Below are the code and all the weights of a small trained network. Each question names an input and a class and asks about switching units off, where a switched-off unit gives its printed mean instead of its output.

import numpy as np


def w(rows, s, z=0):
    codes = np.array(rows[::2]) - 128.0
    scale = np.full(codes.shape[1], s)
    scale[-1] = z or s
    return codes * scale


def f(y):
    return y / 2 * (1 + np.tanh(0.7978845608 * (y + 0.044715 * y**3)))


def log_softmax(a):
    a = a - a.max(-1, keepdims=True)
    return a - np.log(np.exp(a).sum(-1, keepdims=True))


def net(x, mask):
    res = np.array(x, float).reshape(1, 8) / 4 @ E
    y = f(res @ A[0][:, :-1].T + A[0][:, -1])
    res = res + np.where(mask, y, B[0][:, -1]) @ B[0][:, :-1]
    return log_softmax(res[-1] @ U[:, :-1].T + U[:, -1])


A, B = {}, {}
E = w([
[98,45,204,90],'x0',
[118,123,123,149],'x1',
[138,122,119,131],'x2',
[178,207,43,116],'x3',
[146,104,113,141],'x4',
[161,121,133,83],'x5',
[2,69,56,44],'x6',
[110,151,143,109],'x7',
],0.008)
A[0] = w([
[193,189,105,157,90],'N0',
[174,196,108,99,60],'N1',
[90,134,157,203,236],'N2',
[78,56,168,93,37],'N3',
[81,105,5,113,254],'N4',
[85,159,95,111,225],'N5',
[131,113,185,204,172],'N6',
[183,171,73,73,95],'N7',
[130,28,155,103,48],'N8',
[52,128,7,118,114],'N9',
[142,140,203,152,215],'N10',
[57,192,114,128,236],'N11',
[125,103,27,100,90],'N12',
[175,121,215,165,217],'N13',
[162,1,134,85,90],'N14',
[88,95,159,95,46],'N15',
[193,236,106,155,143],'N16',
],0.0087,0.003)
B[0] = w([
[37,119,14,223,207],'N0',
[71,143,103,175,176],'N1',
[182,123,191,95,179],'N2',
[17,84,55,152,203],'N3',
[182,49,159,22,248],'N4',
[199,125,210,74,181],'N5',
[167,126,194,94,184],'N6',
[106,168,107,124,185],'N7',
[67,146,116,122,187],'N8',
[194,130,153,96,222],'N9',
[171,167,154,68,187],'N10',
[166,149,162,93,184],'N11',
[193,163,128,82,178],'N12',
[233,138,189,105,214],'N13',
[74,111,138,159,199],'N14',
[57,118,78,186,164],'N15',
[84,153,20,254,254],'N16',
],0.0056,0.0066)
U = w([
[255,155,95,87,202],'0',
[172,37,169,53,175],'1',
[34,99,47,160,2],'2',
],0.0077,0.0025)

Each question gives the input, the list of numbers given to net, and the class t.
The units are the neurons (one row each of A and B). Each row of codes is followed by its name. A weight is (code - 128) times the scale printed after its matrix; where a second scale follows, it is the last column's (A, B and U).
mask holds one flag per neuron, in row order. A switched-off neuron (its flag False) gives its mean, the last column of its row in B, instead of its output. The means were averaged over made-up inputs and are rounded, as every weight is.
A unit's drop is (log p(t) with every unit on - log p(t) with that unit switched off) / (log p(t) with every unit on - log p(t) with every unit switched off).
The circuit of an input: a set's keep is (log p(t) with only the set's units on - log p(t) with every unit switched off) / (log p(t) with every unit on - log p(t) with every unit switched off). Starting from the 12 units with the biggest drops (on a tie, the unit counted first), units are removed one at a time, each time the one whose removal leaves the highest keep (on an exact tie, the one counted first), for as long as the keep stays at least 0.8.
circuit, biggest first: the units of the circuit, biggest drop first
k most important neurons: the k neurons with the biggest drops, biggest first
drop of u: that unit's drop, to one decimal
input [-8,0,1,-1,3,-6,8,-3], class 1: circuit, biggest first -> (N4)
input [-6,-3,3,0,4,-1,8,-6], class 1: 2 most important neurons -> (N4 N16)
input [7,7,-2,-6,2,1,1,-2], class 2: circuit, biggest first -> (N3 N4)
input [3,-2,0,-2,-2,7,1,-8], class 2: circuit, biggest first -> (N4 N9)
input [-8,2,8,5,-2,-5,-1,6], class 2: 2 most important neurons -> (N16 N0)
input [-1,-6,7,3,5,2,-1,5], class 2: 2 most important neurons -> (N13 N9)
input [2,-6,6,-6,-4,5,7,7], class 2: 2 most important neurons -> (N3 N15)
input [7,6,-6,4,8,-6,8,0], class 1: drop of N4 -> 0.5
input [-5,-3,6,0,-3,-3,7,0], class 1: drop of N16 -> 0.1
input [-1,-3,2,-1,2,0,7,6], class 1: drop of N16 -> 0.1
